In the rows, 128 means zero.
Both labels of each row:
[139 141 162 175 159 124  92 186 150 159 119 112 159  48 113 167 154 122
 166 122 126]
A + kufel
[137 122 174 154 124 144  91 121 119 149 137 138 102  35 141 146 138 118
 151 137 112]
A + kasap
[134 101 167 162 135 118  86 121 127 150 131 128 114   4 135 191 136 106
 156 145 125]
A + kasap
[133 132 134 173 142 124 106 122 144 150 121 134 133  21 118 148 146 130
 165 122 126]
X + kufel
[129 121 136 167 141 113 124 118 141 140 128 145 115   4 128 151 146 103
 130 147 124]
A + baput
[130 130 156 171 143 128 103 119 132 167 120 122 134  58 104 158 148 111
 174 129 120]
A + kufel
[138 133 150 176 110 115 100 123 127 134 127 137 116  45 131 175 136  92
 167 145 157]
A + kasap
[156 144 127 196 139 113  78 122 147 171 120 151 121   4 119 160 140  97
 142 125 116]
A + baput
[125 133 186 161 141 110 104 131 121 142 115 127 112  77 125 158 144 105
 147 124 132]
A + kasap
[138 127 139 177 140 123  98 124 138 189 129 121 144  69 116 163 134 110
 159 120 102]
A + kufel
[139 132 137 211 158 124 101 135 152 212 125 130 133  15 117 155 135 119
 169 121 114]
A + kufel
[138 123 157 191 126 114  85 125 141 155 127 131 127  32 130 133 127  95
 164 122 118]
A + kasap
[132 120 168 154 145 123 105 128 118 149 124  96 118  84 133 148 153 122
 154 124 113]
J + kufel
[134 135 143 201 161 101  90 123 126 173 126 147 135  39 117 151 127 111
 163 121 111]
A + kufel
[117 125 130 167 120 124  92 134 159 157 121 108 142 102 129 141 126 139
 157 112 127]
X + kufel
[127 139 154 143  95 124 113 123 130 117 132 144 109  79 144 156 128 110
 155 142 122]
A + kasap
[140 131 164 157 145 126 115 123 116 166 123 118 128  93 118 141 135 125
 148 136 123]
A + kufel
[130 131  91 185 128 139  86 136 137 154 116 144 130   4 108 134 114 112
 143 112 121]
X + baput
[122 120 165 146 147 107 106  96 149 169 123 116 139  94 119 142 152 125
 157 142 113]
A + kufel
[122 137 205 120 162 130 136  91 101 143 116 105 134 100 125 147 152 134
 133 146 133]
J + kufel
[130 131 140 172 119 118 106  94 140 128 122 147 122  35 127 152 128 101
 148 132 171]
J + kasap
[131 118 146 140 121 125 102 129 124 114 123 150 132  50 138 156 146 114
 137 150 115]
J + kasap
[130 186 136 164 140 131 109 138 152 161 118 118 123  68 104 156 153 127
 142 108 124]
X + kufel
[143 138 167 164 117 123 112 124 147 135 121 114 114  46 133 144 143 113
 145 142 123]
A + kasap
[111 129 196 149 153 125 123 128 111 166 122 113 137  72 122 144 140 123
 150 152 126]
A + kufel

Two labels a row:
[156 123 154 119 118 138  92 134 108 105 121 132 117 119 125 139 124 159
 146 112 121]
<39> + V
[121 135 136 148 120 140 146 122 128 114 131 112 106 143 141 141 131 123
 115 124 134]
<39> + C
[127 123 174 123 110 131 136 131 128 120 128 129 104 125 136 144 132 125
 108 132 134]
<39> + C
[131 112 154 154 124 149 114 123 107 128 118 117 112 139 136 144 122 151
 158 145 118]
<36> + C
[144 187 172 147 111 137  91 129 108 104 120 146 132 128 131 170 130 148
 142 145 121]
<39> + V
[133 135 126 120 125 138 134 125 128 127 120 126 122 116  49 140 125 110
 123 113 112]
<35> + V
[119 112 130 154 123 171 105 119 129 131 115 122  98 136 111 145 127 126
 173 126 124]
<29> + V
[121 115 177 110 136 145 103 127 133 115 122 126 128 154 106 131 131 133
 149 144 127]
<29> + V
[117 117 117 159 118 135 129 131 126 121 142  97 103 119 137 154 154 123
 104 131 129]
<39> + V
[120 139 172 142 117 130 168 139 110 117 125 135 126 151 154 121 130 159
 109 153 129]
<39> + C
[148 135 139 143 131 158 162 118  87 109 130 140 147 123 123 138 104 139
 148 136 114]
<35> + C
[110 142 139 105 116 128 150 129 132 139 137 129 111 132 144 125 134  86
  67 108 137]
<39> + C
[143 132 145 102 110 125 114 131 128 150 119 137 114 115 149 146 127 115
 153 101 111]
<39> + G
[156 133 111 113 129 134 130 118 119 129 139 131 137 111 103 114 113 122
 104 133 151]
<35> + C
[228 118 165 175 115 168 121 125 110 112 133 120 110 141 133 138 126 152
 123 153 118]
<39> + V
[103 122 148 107 119 143  98 129 137 128 106 129 139 128 116 118 118 131
 165 122 118]
<29> + G
[134 113 160 137 114 141  62 127 122 126 130 118 105 122 120 152 135 133
 117 153 125]
<39> + V
[137 124 133  97 115 135 111 120 127 117 129 125 135 114 121 136 129 129
 135 103 123]
<35> + V
[161 123 169  98 116 136  91 136 130 122 115 126 137 111 128 149 129 140
 150 112 114]
<39> + G
[124 101 146 136 122 130 100 116 135 145 120 130 141 122 119 123 118 149
 157 110 115]
<29> + G
[134 150 131  84 124 140 120 127 124 123 143 138 134 112 118 132 121 122
 120 116 126]
<34> + V
[141 127 176 149 114 149 138 133 109 120 129 123 130 113 149 142 110 158
 140 155 112]
<39> + C
[134 120 132 138 123 130 139 132 136 125 139 107 118 115 129 135 106 135
 100 161 144]
<39> + C
[142 122 134  99 125 105 160 117 147 136 157 130 124 102 155 131 132  92
 111  85 139]
<35> + G
[147 143 129 125 116 135 141 115 119 126 123 120 124 119 114 146 117 121
  99 134 137]
<35> + V
[155 127 110 129 122 144 167 118 115 118 127 138 127 121 110 130 108 127
 122 145 130]
<35> + C
[128 124 106 131 118 132 131 120 114 128 136 124 103 141 137 144 119 134
  93 131 126]
<39> + V
[124 120 163 130 117 137 136 126 133 118 121 126 126 120 136 140 130 143
 135 130 117]
<39> + C
[127 136 110 132 125 125  99 117 112 127 133 116 118 136 135 139 126 131
  87 124 123]
<39> + V
[166 127 125 148 120 129 195 129 112 108 133 117 134 115 129 145 111 157
 123 145 124]
<35> + C
[132 126  98 106 126 132 126 124 136 133 130 134 145 113 122 120 113 116
 146  97 130]
<35> + G
[130 125 134 122 138 118 142 126 115 140 122 133 119 118 123 120 104 125
  85 123 137]
<35> + C
[143 113 191 148 127 170  81 131 117 123 124 128 139 120 118 136 114 190
 188 132 102]
<29> + V
[155 122 144 128  97 132 129 134 127 123 132 142 136 115 128 133 118 123
 128 122 135]
<35> + G

Two labels a row:
[122 104  91 130 128 122 130 134 146 133 153 173 127 118 108 118 123 129
  81 138  91]
Z + P
[131 127 104 123 153 142 116 141 114 127 102 100  97 124 135 132 120 142
 130 130 125]
R + P
[118 139 117 132 131 108 122 123 142 127 109 155  96 126 124 131 132 118
  89 118 129]
Z + U
[125 153 104 137 139 124 131 114 132 130 103 146  84 132 124 138 115 136
 112 127 139]
R + U
[135 155 127 150 118 120 146 125 177 123 189 200 133 123 109 128 136 102
  95 114 147]
Z + U
[115  98  78 114 128 131 135 132 132 125  79 113 107 120 113 128 132 129
  71 122  86]
Z + E
[124 119  84 118 126 131 150 134 145 123 118 133 120 123 115 128 137 126
  84 124  95]
Z + E
[136 142 118 127 134 138 119 139 117 126 134 124 115 122 124 133 125 139
 125 142 130]
R + P
[125 121 123 133 124 126 125 130 141 131 165 140 147 118 120 122 136 120
 104 137 123]
Z + P
[107 112 104 124 127 109 124 130 143 131  98 145 112 124 116 131 133 116
  70 121 106]
Z + U
[110 127 116 121 131 124 115 133 116 136  82  89 114 111 121 127 130 131
  96 126 134]
Z + P
[134 154 132 137 137 127 109 134 127 130 160 153 108 121 124 127 119 128
 135 124 152]
R + P
[130 129 112 130 135 143 129 149 115 124  98 105 100 129 138 138 126 129
 143 113 138]
R + U
[131 141 116 129 140 131 117 125 112 131 117 128 105 123 122 129 130 136
 121 130 138]
R + P
[131 170 142 144 128 128 125 132 125 130 133 133 109 126 124 139 124 103
 156 118 172]
R + U
[128 134 101 123 135 129 129 152 125 127  97 125  96 125 122 135 122 135
 113 121 117]
R + U
[129 110 117 131 120 130 120 137 135 133 160 134 131 103 114 126 133 117
 109 138 115]
Z + P
[119 123 110 119 132 132 136 133 137 127  95 109 114 123 127 128 145 121
  96 122 113]
Z + E
[120 136  98 127 139 142 122 138 119 129 120 113 100 121 137 147 123 135
 119 130 126]
R + P
[127 110  85 129 127 126 139 128 140 117 112 127 119 123 110 130 131 127
  63 127  93]
Z + E
[118 111  90 116 125 125 138 133 136 123  80 112 103 127 119 132 132 116
  82 118 107]
Z + U
[127  98  81 120 128 122 141 131 151 123 145 168 132 132 116 124 123 150
  72 128  61]
Z + U
[125 136 112 135 135 114 142 128 137 121 137 162 117 140 122 133 121 159
 103 133 119]
R + U
[129 135 107 127 129 133 148 126 135 119 118 143 114 145 130 136 123 144
 122 122 124]
R + U
[129 154 119 137 134 121 127 137 132 144 132 148 104 124 120 134 119 134
 120 124 144]
R + E
[118 108  94 125 138 112 120 142 128 139 108 133 102 119 114 123 129 129
  75 131 105]
Z + P
[131 129 127 131 119 125 131 132 147 125 153 137 123 120 115 126 136 106
 114 128 122]
Z + P
[121  89  92 122 125 122 128 139 137 131 138 127 130 115 107 116 135 132
  87 141  94]
Z + P
[ 96 109 106 120 126 124 130 137 142 125 132 134 121 124 119 127 127 131
  87 130 108]
Z + P
